Each row has a class, written after it.
[-147 -34 -277 -15 169 -39 60 -432 220 -116 -24 93 5 413 -46 267 59 -471 -64 -36 -333 -194 123 -131 113 110 178 257 135 -204 -123 95 104] : (38)
[-51 81 -61 -94 -134 20 349 -165 118 -157 -215 36 -190 -6 -257 -17 -358 212 -181 -31 -99 -80 291 -98 298 -11 14 -216 -38 -125 452 2 -44] : (48)
[-111 280 190 55 134 149 343 -589 116 -96 -356 204 231 48 -40 109 -177 -177 235 152 -569 -148 261 223 383 -112 156 -38 357 -509 179 -182 153] : (38)
[-156 253 202 352 161 175 538 69 -18 -29 -164 244 -55 -137 209 -62 3 -22 -145 -46 -21 -306 153 155 357 -6 35 -199 -470 68 529 -31 102] : (65)
[-104 -184 129 26 391 -10 274 -389 198 -77 -218 282 -136 744 123 231 80 -508 356 -10 65 -367 680 430 355 -264 141 60 69 -500 -4 -26 483] : (98)
[142 -135 -97 -93 -76 -183 57 -327 109 138 266 7 -20 382 95 174 111 -64 65 2 134 -71 274 -105 -88 -25 175 114 201 -174 18 43 -162] : (60)
[-80 122 64 67 183 -78 -101 -74 -186 117 167 71 102 -126 83 160 27 -115 77 -81 62 -136 -162 -143 139 -10 -41 -101 -154 311 183 130 28] : (48)
[-51 -134 327 80 182 121 -114 -206 42 -245 -397 282 -173 180 -1 303 -372 -135 -209 -136 -385 -393 525 236 133 -194 -245 303 -189 -444 67 197 245] : (65)
[-263 -236 -73 -214 -203 -52 -479 201 166 -28 -212 -196 -1 -34 303 141 47 61 -113 133 -371 -112 -39 -285 -360 181 -34 345 129 -241 -443 132 206] : (38)
[-235 -9 243 132 382 210 117 -401 106 -259 -191 330 -49 -13 -86 -79 76 -278 -182 -66 -54 27 247 419 76 -117 -101 174 -168 -115 28 -133 348] : (85)
[-202 -172 -15 5 -227 206 256 243 205 -701 -371 -134 -198 -184 52 254 -78 37 -753 -252 -461 -50 60 -337 11 -36 -67 -57 -507 -109 130 -242 -107] : (59)
[-67 -127 236 175 -251 175 -47 135 51 107 -244 90 -173 -244 163 -153 41 249 -284 77 -70 -93 353 136 98 4 -142 5 -374 -100 135 52 -42] : (38)
[-144 93 116 57 109 55 -43 -160 -143 101 -126 135 -23 -35 76 -68 197 -56 16 111 -25 -114 8 254 210 -72 96 -240 44 -104 116 -150 130] : (98)
[-270 101 -50 3 239 66 287 -728 333 -186 -147 263 100 272 -50 118 109 -442 135 96 -314 -9 321 103 296 -29 128 51 109 -315 -64 42 147] : (85)
[16 -111 297 231 -50 172 6 28 148 0 -292 70 -101 -134 108 -178 113 79 -404 62 189 -124 307 239 310 -139 -20 -305 -582 -146 293 -87 -10] : (38)
[-89 -563 -322 -22 -411 -66 -34 416 240 -331 -379 -267 20 617 51 188 128 10 -682 -273 -228 82 -112 -268 -30 -43 235 -29 -135 -392 122 -504 -40] : (65)
[-124 -633 -57 -114 -431 -73 -20 -363 369 -337 -274 -66 -41 286 269 204 381 -314 -439 -176 -316 199 408 -95 268 12 300 -95 92 -552 -43 -537 -337] : (65)
[-86 -94 132 -79 142 19 -361 -321 5 177 -292 414 -9 166 78 120 -36 -447 123 18 -250 -229 367 531 308 -122 -70 194 63 -451 -19 -45 344] : (48)
[15 78 90 -94 -144 127 26 -240 35 -210 -221 106 -193 -356 -14 141 -449 -70 -313 29 -296 -421 323 -78 230 129 -143 -213 -237 -118 319 249 -87] : (48)
[-81 -464 -193 -39 -273 112 191 -222 402 -315 -158 -417 83 193 149 -90 458 -96 -485 26 -70 233 -38 -332 -92 214 355 3 7 -163 -258 -533 -25] : (60)
[-132 -60 124 -58 3 -108 -123 200 -72 -215 -43 35 -173 -88 118 335 -458 -164 49 -206 -254 -128 139 -21 138 -268 -11 -49 -59 -29 254 5 -248] : (60)
[-123 79 68 12 151 -108 -9 -209 70 -6 -89 167 -190 -105 77 159 10 -88 -190 -87 8 -309 14 12 431 15 89 -50 -321 -180 360 204 -91] : (60)
[-303 80 352 100 284 138 389 -151 78 -104 -119 358 -66 155 327 288 -154 -444 318 110 -253 -497 396 4 -21 -38 171 394 40 -251 109 116 484] : (85)
[-258 -109 165 98 7 -85 -250 -227 -67 84 -202 479 42 336 28 354 48 -518 28 72 -416 -54 241 123 410 -177 -32 212 -49 -469 135 155 -53] : (77)
[163 328 9 156 -54 7 260 174 -92 170 -222 70 119 22 -104 -161 -20 213 -184 31 21 -65 -132 7 329 -28 82 -221 -249 -50 357 -157 -115] : (59)
[-303 99 -8 38 195 124 -79 -488 64 -16 -506 247 73 253 -189 112 156 -382 -123 -135 -389 22 116 426 430 -354 53 -170 95 -447 56 -507 13] : (65)
[-126 -370 -555 -405 -106 -216 -885 -225 -49 130 -54 119 37 336 -193 133 -149 -408 -218 -47 -272 95 -240 -130 95 187 -40 439 258 -290 -516 279 -71] : (85)
[-373 116 -33 4 145 -25 173 -219 -17 -227 -165 484 -193 -33 -62 374 -337 -622 82 -102 -363 -91 274 107 513 -117 -65 -180 -44 -199 333 261 -95] : (60)
[-112 -453 -190 -237 -284 51 156 36 460 -475 -456 -261 -84 494 -45 101 405 -102 -523 -265 -323 -18 219 -285 75 -136 66 -138 -93 -382 -138 -758 -217] : (38)
[-167 125 -51 182 190 53 162 -5 258 -292 -135 164 14 -180 93 219 196 -548 -219 -235 -322 -116 176 2 310 -77 211 -88 -45 -200 156 -326 202] : (38)
[-88 -648 -141 -76 -359 103 -353 -349 208 -183 -271 -29 -63 341 -87 -78 257 -168 -595 -237 -50 200 69 88 47 -44 104 72 -186 -317 -137 -370 -473] : (59)
[-159 -194 -9 -107 120 134 413 -385 384 -59 -539 231 41 506 51 -8 -108 -315 66 -32 -260 -309 478 514 316 -152 59 -26 79 -544 -25 -213 231] : (98)
[167 -524 -184 -200 -68 -243 456 389 392 -48 95 -223 -304 564 75 26 -56 374 -90 -256 145 -5 430 -93 -289 -9 -10 211 267 10 -179 -60 83] : (38)
[-3 225 -111 -84 139 -10 -113 -256 -91 -45 -114 -122 131 -127 -187 152 40 -124 -9 -169 -272 79 -98 -152 104 -85 -125 -26 219 70 -282 -219 -100] : (48)
[125 -140 -254 133 55 -235 52 -27 -1 -108 -21 -30 140 394 -34 314 -137 -248 -96 -173 -116 150 196 102 160 13 56 102 -97 61 9 70 217] : (59)
[-116 99 -487 -277 -152 -329 -600 74 -548 163 -21 -21 -98 308 -124 383 -378 -239 121 109 -310 -59 -597 -298 191 205 347 74 434 -176 12 256 -120] : (38)
[-7 -167 88 -73 -109 16 165 217 85 -76 41 -93 -394 -158 60 145 -431 268 -170 -79 -202 -298 327 -221 -100 64 -154 125 -23 102 101 298 -52] : (77)
[-130 -677 -128 -38 -218 -32 127 -22 477 -329 -325 -189 -30 583 76 -28 480 -224 -539 -2 -89 -28 226 76 183 -65 344 -154 -145 -395 79 -617 73] : (98)
[-94 -251 -350 -297 -83 -78 -899 91 -82 315 140 109 -85 220 -53 76 -64 -367 -243 -19 -75 -137 -372 -170 -423 107 23 607 160 -98 -466 163 -129] : (85)
[-106 -9 -316 55 43 12 -25 -385 40 -28 13 -5 -113 192 -136 80 -27 -22 -258 -32 -135 83 118 -1 -4 64 43 154 -153 144 -187 224 -9] : (59)
[-265 -290 -187 -85 -291 -65 -140 294 -35 208 241 -45 -244 199 305 -2 -110 291 -108 35 -24 113 124 -173 -386 112 -156 77 -30 286 -3 269 -155] : (59)
[98 93 129 27 -94 301 348 -29 213 29 -446 54 -21 -108 -63 -241 -271 272 -434 141 -126 -300 347 68 224 -30 -185 -149 -488 -120 163 -25 68] : (59)
[-164 -66 202 239 7 29 252 53 195 67 2 67 -156 95 378 61 209 152 4 -219 -301 -224 252 -33 -8 -85 242 250 -15 -9 136 -209 -84] : (65)
[-108 -35 169 33 -21 111 0 -467 133 -143 -760 270 466 86 -112 192 130 -278 -249 55 -585 -82 253 396 429 -293 -316 -154 -321 -448 -192 -133 7] : (48)
[-129 -562 215 46 -157 156 -115 0 377 -482 -339 -312 74 -52 234 0 171 -101 -648 -83 -125 110 169 -37 -98 -42 50 138 -345 -251 -84 -497 41] : (38)
[-286 -101 -449 -199 79 -14 -332 -57 -38 27 -212 56 78 134 -178 -116 -56 -148 -330 -67 -203 168 -273 -98 -131 151 -103 245 63 167 -507 54 177] : (48)
[85 80 -19 145 114 55 -93 -121 -111 -349 -157 -65 -120 -404 -337 17 -290 -5 -507 45 -112 40 57 24 321 161 -101 -52 -271 49 169 190 293] : (85)
[-56 -132 124 183 -285 94 580 342 178 123 -450 200 -116 384 51 -38 -171 284 -471 -152 -194 -283 290 117 240 -137 -51 24 -526 -219 599 -171 -206] : (77)
[-347 174 64 14 272 107 173 -850 81 -187 -260 313 45 35 -86 99 165 -365 300 -24 -461 -139 207 120 494 112 32 248 169 -329 -69 55 127] : (85)
[-14 -299 -347 -14 21 -19 109 145 352 -364 -305 -174 101 483 -87 93 570 -253 -741 -194 -77 206 -110 -251 119 -74 200 -29 -206 -268 -249 -612 292] : (48)
[-1 -165 121 -115 -85 -59 -159 28 11 244 -319 60 -21 103 -121 -107 105 215 -113 -157 1 -227 10 133 215 -125 -208 -156 -213 18 110 -177 -265] : (65)
[2 -40 65 173 -131 166 513 -109 277 -43 -510 22 187 88 4 -206 112 30 -240 164 -44 -189 327 270 293 -18 89 -294 -358 -208 180 -217 136] : (59)
[170 -341 -21 29 -276 99 -277 311 22 183 -218 -167 -37 300 149 -17 202 -94 -566 -98 84 34 -206 15 -41 -192 374 -122 -142 -235 -20 -651 -157] : (98)
[90 235 -108 65 -9 13 100 -1 -56 -124 -45 7 14 -23 -300 50 -91 194 -458 28 16 -79 -231 -252 226 -10 81 -142 -296 -92 438 43 -10] : (38)
[-8 -466 -229 -98 -311 -107 -722 -131 93 -68 -194 -261 38 239 -101 59 340 -407 -512 -63 39 238 -202 -104 -50 57 312 -88 142 -336 -162 -507 -221] : (65)
[-33 152 28 172 29 287 486 55 312 -334 -463 269 -55 -231 -58 35 -149 -407 -463 -207 -329 -350 289 154 384 -90 39 -269 -480 -141 351 -277 92] : (48)
[-57 -715 45 9 -453 75 154 -60 422 -141 -538 -151 153 426 132 -53 321 -20 -656 -111 -420 -93 361 -37 189 -121 95 4 -82 -504 -104 -605 -377] : (77)
[-104 -116 -127 -29 -133 27 104 408 239 -134 -13 107 -405 -24 129 27 -220 250 -481 -345 -336 -114 396 -212 -231 -42 -175 123 -5 14 -35 76 -154] : (85)
[-55 -434 32 48 -378 -89 -47 285 237 81 -229 27 -11 383 361 178 -240 -93 -145 -22 -412 -161 528 103 86 -160 9 -72 -16 -277 188 -77 -171] : (48)
[-90 -293 -260 157 -169 -18 -401 -326 155 -309 -191 -319 213 212 -197 -119 704 -132 -478 -68 -20 447 -244 -136 145 -100 510 -318 118 -247 -256 -585 -150] : (98)
[-129 -156 122 -168 108 -56 -416 -263 -67 330 -213 352 52 41 7 -32 -34 -343 124 222 -19 77 30 477 465 -133 6 -188 12 -209 -20 8 162] : (85)
[-55 -386 -78 -152 -280 -82 -365 -191 120 -315 -75 4 -308 296 164 506 69 -551 -401 -108 -472 -327 262 -195 215 12 269 57 111 -651 181 -209 -265] : (77)
[-209 -196 -380 143 151 -24 -207 5 98 -90 -276 118 308 331 -212 -126 331 -457 -534 -379 -173 305 -307 38 -183 16 158 480 72 4 -494 -433 93] : (98)
[145 -114 -134 -54 155 -180 -24 199 34 120 292 129 -320 415 240 311 -67 -48 -139 -38 37 -344 202 -191 31 127 -53 356 -228 -31 13 465 272] : (85)
[33 -267 34 50 -5 -291 60 261 91 -226 110 -17 -287 411 44 503 -122 0 -343 -394 -196 -84 278 -312 148 -193 19 282 -32 -225 364 -47 -176] : (85)
[-126 36 76 -77 353 120 -195 -563 117 249 -349 490 182 196 -143 163 194 -578 -130 -45 -170 -274 80 508 550 -353 -269 -200 -216 -433 20 -98 15] : (60)
[-393 -250 216 39 159 148 163 -390 332 -167 -356 346 -58 88 114 119 -40 -538 109 138 -228 -254 590 516 359 -152 69 -1 -75 -474 162 2 450] : (77)
